Below is a small trained network, with its code and all its weights. Each question gives an input and a target symbol and asks what happens when units are switched off, that is, made to give their printed mean instead of their output.

import numpy as np


def w(rows, s, z=0):
    codes = np.array(rows[::2]) - 128.0
    scale = np.full(codes.shape[1], s)
    scale[-1] = z or s
    return codes * scale


def softmax(a):
    e = np.exp(a - a.max(-1, keepdims=True))
    return e / e.sum(-1, keepdims=True)


def log_softmax(a):
    a = a - a.max(-1, keepdims=True)
    return a - np.log(np.exp(a).sum(-1, keepdims=True))


def net(x, mask):
    ids = ['ΓΔΛΞΠΦΩαβεζθμστψ'.index(c) for c in x.split()]
    T = len(ids)
    res = E[ids] + P[:T]
    u = 0
    for l in range(3):
        r = res
        for j in range(3):
            rows = slice(3 * j, 3 * j + 3)
            q, k, v = (r @ M[l][rows].T for M in (Q, K, V))
            z = softmax(np.where(np.tri(T) > 0, q @ k.T / 3**0.5, -1e9)) @ v
            o = O[l][rows]
            res = res + np.where(mask[u + j], z, o[:, -1]) @ o[:, :-1]
        u += 3
    return log_softmax(res[-1] @ U[:, :-1].T + U[:, -1])


Q, K, V, O = {}, {}, {}, {}
E = w([
[219,130,56,140,145,128,165,99,116],'Γ',
[144,72,167,143,98,65,77,118,124],'Δ',
[124,95,175,79,142,98,248,133,151],'Λ',
[64,154,174,118,151,118,86,137,210],'Ξ',
[83,152,69,172,111,171,63,130,127],'Π',
[244,122,125,188,224,118,167,121,176],'Φ',
[165,184,149,63,164,57,156,145,110],'Ω',
[47,96,187,146,72,201,145,83,138],'α',
[55,180,164,149,149,184,177,143,111],'β',
[98,95,140,148,167,193,223,106,97],'ε',
[208,99,203,157,91,140,131,85,180],'ζ',
[58,109,142,167,87,82,162,179,95],'θ',
[83,166,179,163,190,72,90,162,109],'μ',
[91,92,79,82,30,94,144,105,186],'σ',
[26,102,70,100,130,131,135,136,97],'τ',
[113,144,123,68,232,119,145,56,175],'ψ',
],0.018)
P = w([
[134,112,103,101,103,164,130,220,97],'0',
[111,146,137,123,112,110,154,27,101],'1',
[106,77,84,151,139,150,95,154,152],'2',
[104,174,126,161,98,83,166,23,111],'3',
[105,55,109,130,163,157,103,132,142],'4',
[77,178,138,195,76,69,183,3,124],'5',
[117,54,99,143,199,147,107,121,163],'6',
],0.015)
Q[0] = w([
[110,151,106,159,94,110,164,2,125],'L0H1',
[149,133,173,52,92,74,197,144,147],'L0H1',
[103,133,150,158,106,96,142,133,221],'L0H1',
[142,159,127,24,175,114,157,151,110],'L0H2',
[151,197,97,101,111,127,108,155,226],'L0H2',
[73,67,124,63,147,125,176,173,182],'L0H2',
[183,124,134,65,108,132,95,122,126],'L0H3',
[81,95,83,156,125,166,159,169,176],'L0H3',
[132,142,120,121,93,80,144,64,170],'L0H3',
],0.0088)
K[0] = w([
[116,97,66,117,63,177,210,189,3],'L0H1',
[144,100,157,35,147,157,85,126,94],'L0H1',
[104,95,111,131,106,171,55,157,213],'L0H1',
[103,167,149,112,148,110,115,114,114],'L0H2',
[144,111,127,75,182,82,126,182,198],'L0H2',
[106,106,81,143,141,88,136,90,175],'L0H2',
[153,139,115,96,110,117,194,142,146],'L0H3',
[108,174,157,214,177,102,126,84,109],'L0H3',
[159,183,70,98,92,130,2,122,107],'L0H3',
],0.0084)
V[0] = w([
[157,20,171,87,112,149,156,149,112],'L0H1',
[124,131,122,191,152,149,123,151,188],'L0H1',
[54,85,114,196,2,119,116,90,144],'L0H1',
[163,136,84,121,157,104,69,113,170],'L0H2',
[128,113,64,157,127,148,148,101,135],'L0H2',
[170,215,126,146,132,72,163,60,108],'L0H2',
[154,169,103,112,126,161,102,153,67],'L0H3',
[119,103,146,90,108,174,209,202,139],'L0H3',
[154,130,145,46,109,72,113,131,146],'L0H3',
],0.009)
O[0] = w([
[167,76,48,96,69,47,203,114,196,95],'L0H1',
[158,114,208,85,160,191,86,168,56,136],'L0H1',
[123,82,153,105,46,173,95,100,69,255],'L0H1',
[100,105,149,78,152,152,158,73,95,99],'L0H2',
[193,87,149,125,72,134,127,204,134,185],'L0H2',
[205,135,74,254,131,119,89,105,144,63],'L0H2',
[144,142,61,60,80,92,113,95,78,148],'L0H3',
[88,186,75,148,99,199,128,209,144,92],'L0H3',
[150,172,96,74,109,90,72,163,200,35],'L0H3',
],0.0064,0.0082)
Q[1] = w([
[49,71,154,130,135,145,170,118,118],'L1H1',
[144,78,203,130,134,187,85,254,146],'L1H1',
[137,109,183,156,165,93,160,157,197],'L1H1',
[145,98,158,19,140,198,38,161,131],'L1H2',
[135,70,139,114,136,150,158,212,144],'L1H2',
[154,177,82,176,129,120,112,163,69],'L1H2',
[151,130,183,143,100,167,109,97,208],'L1H3',
[121,75,98,61,171,157,120,170,63],'L1H3',
[109,182,141,106,108,126,86,118,146],'L1H3',
],0.008)
K[1] = w([
[77,46,109,118,145,199,143,190,192],'L1H1',
[128,17,163,228,127,94,81,167,94],'L1H1',
[83,132,169,179,190,113,127,137,225],'L1H1',
[60,73,196,159,153,85,139,6,105],'L1H2',
[121,70,108,168,159,170,49,75,158],'L1H2',
[107,254,54,147,52,129,58,78,65],'L1H2',
[151,107,183,206,117,122,142,122,131],'L1H3',
[108,52,55,113,152,111,119,145,81],'L1H3',
[173,181,167,70,91,100,153,207,113],'L1H3',
],0.0065)
V[1] = w([
[98,209,101,136,138,78,105,184,153],'L1H1',
[88,110,128,73,98,175,60,149,96],'L1H1',
[59,142,66,72,211,126,202,118,150],'L1H1',
[145,149,144,155,82,140,2,203,168],'L1H2',
[62,145,76,123,149,42,116,119,30],'L1H2',
[164,180,247,147,67,64,172,226,70],'L1H2',
[124,127,137,150,176,115,110,177,75],'L1H3',
[138,123,142,137,75,104,208,135,194],'L1H3',
[180,192,132,78,99,151,134,212,184],'L1H3',
],0.0066)
O[1] = w([
[127,169,189,125,126,129,107,118,126,102],'L1H1',
[199,166,109,120,171,68,129,104,109,252],'L1H1',
[156,180,100,145,114,150,121,197,80,149],'L1H1',
[145,109,149,131,129,175,26,105,123,117],'L1H2',
[122,156,69,180,147,40,92,213,159,173],'L1H2',
[120,153,168,168,45,126,154,156,255,124],'L1H2',
[168,50,165,89,155,142,166,156,216,126],'L1H3',
[153,126,149,32,140,102,104,142,65,105],'L1H3',
[130,183,194,107,66,141,171,107,102,86],'L1H3',
],0.007,0.012)
Q[2] = w([
[127,175,159,169,122,66,154,69,149],'L2H1',
[179,94,127,88,156,127,55,193,147],'L2H1',
[98,102,76,134,180,173,115,159,146],'L2H1',
[169,114,139,148,130,92,118,115,39],'L2H2',
[113,150,192,121,73,112,152,102,174],'L2H2',
[136,61,125,127,110,170,132,199,149],'L2H2',
[150,169,141,141,176,117,96,66,119],'L2H3',
[124,53,140,100,178,144,70,171,144],'L2H3',
[102,140,165,115,116,134,153,2,180],'L2H3',
],0.01)
K[2] = w([
[185,218,173,27,35,101,188,188,157],'L2H1',
[95,80,90,181,111,96,90,62,149],'L2H1',
[59,148,114,174,163,107,194,88,112],'L2H1',
[150,110,135,163,131,155,60,144,185],'L2H2',
[76,142,153,72,154,134,138,165,178],'L2H2',
[126,1,182,135,156,77,197,134,123],'L2H2',
[138,143,135,131,137,95,135,68,117],'L2H3',
[108,62,148,181,220,118,59,109,162],'L2H3',
[77,203,121,102,93,141,161,70,124],'L2H3',
],0.008)
V[2] = w([
[128,22,131,72,77,61,72,144,164],'L2H1',
[203,110,82,39,112,85,243,138,134],'L2H1',
[7,136,232,75,128,96,140,202,129],'L2H1',
[243,65,95,152,94,127,183,227,134],'L2H2',
[123,32,163,197,97,37,116,76,55],'L2H2',
[228,148,183,38,67,160,74,123,132],'L2H2',
[196,140,175,48,155,122,110,236,135],'L2H3',
[161,120,55,143,103,2,108,151,21],'L2H3',
[112,157,77,60,74,208,101,180,76],'L2H3',
],0.0065)
O[2] = w([
[127,63,2,159,112,116,95,110,131,129],'L2H1',
[76,76,117,169,186,130,186,157,130,161],'L2H1',
[180,73,137,110,87,133,116,226,174,173],'L2H1',
[188,109,133,209,96,61,169,122,101,153],'L2H2',
[185,152,153,108,87,142,155,146,216,145],'L2H2',
[146,112,92,235,133,137,131,44,165,98],'L2H2',
[152,94,153,157,182,123,53,96,194,129],'L2H3',
[128,190,119,166,117,179,101,122,200,255],'L2H3',
[162,127,124,26,167,152,155,79,139,252],'L2H3',
],0.0093,0.0087)
U = w([
[60,134,128,130,225,107,173,100,159,106],'Γ',
[245,105,104,127,123,209,31,151,47,170],'Δ',
[172,49,137,186,193,139,116,152,113,40],'Λ',
[104,113,124,134,115,135,233,166,76,3],'Ξ',
[174,83,165,159,128,204,148,71,189,48],'Π',
[129,131,141,126,26,91,153,210,167,201],'Φ',
[131,115,145,96,124,57,232,145,194,146],'Ω',
[66,93,17,160,157,171,144,230,143,144],'α',
[165,85,219,71,161,58,86,84,148,118],'β',
[181,212,128,93,173,46,145,128,255,101],'ε',
[142,167,190,146,120,228,182,189,163,229],'ζ',
[154,77,142,168,106,97,91,125,215,145],'θ',
[205,214,79,178,108,49,166,106,77,226],'μ',
[92,114,183,193,171,121,58,159,199,110],'σ',
[79,39,139,109,96,202,176,116,142,56],'τ',
[155,109,97,21,95,50,174,81,152,72],'ψ',
],0.0069,0.0041)

Each question gives the input, a string of symbols that net reads in full, and the target symbol t.
The units are the heads (3 rows each of Q, K, V and O). Each row of codes is followed by its name. A weight is (code - 128) times the scale printed after its matrix; where a second scale follows, it is the last column's (O and U).
mask holds one flag per head, layer by layer. A switched-off head (its flag False) gives its mean, the last column of its rows in O, instead of its output. The means were averaged over made-up inputs and are rounded, as every weight is.
A unit's drop is (log p(t) with every unit on - log p(t) with that unit switched off) / (log p(t) with every unit on - log p(t) with every unit switched off).
The circuit of an input: a set's keep is (log p(t) with only the set's units on - log p(t) with every unit switched off) / (log p(t) with every unit on - log p(t) with every unit switched off). Starting from all 9 units, units are removed one at a time, each time the one whose removal leaves the highest keep (on an exact tie, the one counted first), for as long as the keep stays at least 0.8.
units of the circuit, in order: the units of the circuit, biggest drop first
most important unit: the unit with the biggest drop
heads that matter: for each layer, one digit per head in row order, 1 if its drop is at least 0.15 and else 0, layers parted by /
input Ξ Π Γ Π Δ μ Π, target θ: units of the circuit, in order -> L2H2, L1H1, L0H3, L1H3
input τ ψ τ Π Π μ Π, target σ: heads that matter -> 101 / 110 / 001
input α Γ Γ, target μ: units of the circuit, in order -> L2H2, L2H1
input θ θ Π α, target θ: most important unit -> L1H3
input Π τ ψ, target Γ: units of the circuit, in order -> L2H1, L1H2, L0H2
input β Π Φ, target Λ: units of the circuit, in order -> L0H1, L2H3, L2H2
input β Φ τ Ω Δ, target θ: units of the circuit, in order -> L2H3, L2H2
input Λ Π θ Π ζ, target Π: units of the circuit, in order -> L1H2, L2H2
input τ α ζ, target Π: units of the circuit, in order -> L1H2, L2H2, L0H3
input Π Π Π σ, target μ: units of the circuit, in order -> L2H3, L2H1
input Γ Π Π τ Γ μ, target Γ: heads that matter -> 100 / 001 / 100
input θ Π Π Γ τ Γ τ, target μ: units of the circuit, in order -> L2H1, L0H2, L2H3
input Γ τ ψ Γ, target Γ: units of the circuit, in order -> L2H1, L0H1
input θ μ θ Π β β, target θ: most important unit -> L1H3
input θ Π ψ Π β μ μ, target σ: heads that matter -> 100 / 000 / 001
input τ μ Π ζ τ Π τ, target Δ: units of the circuit, in order -> L0H1, L2H1
input Π β Π, target ζ: units of the circuit, in order -> L2H1, L1H3, L1H2, L0H1
input Π Π Δ Π Λ α, target μ: units of the circuit, in order -> L0H2, L2H3, L0H3, L1H1
input Π ψ Π, target Γ: units of the circuit, in order -> L2H1, L0H2
input Δ Γ Π Π Λ Δ, target α: most important unit -> L2H1
input Π τ Π Π Π Π τ, target Δ: heads that matter -> 110 / 000 / 110
input θ Γ Φ, target Λ: heads that matter -> 100 / 000 / 011
input β Π β τ, target β: heads that matter -> 001 / 000 / 101
input ψ Π Π, target Δ: heads that matter -> 100 / 010 / 100
input β Δ Γ Π β Π, target β: heads that matter -> 001 / 000 / 101
input τ Π Π Γ, target ε: heads that matter -> 001 / 000 / 001
input α β Γ Π, target ψ: most important unit -> L2H3
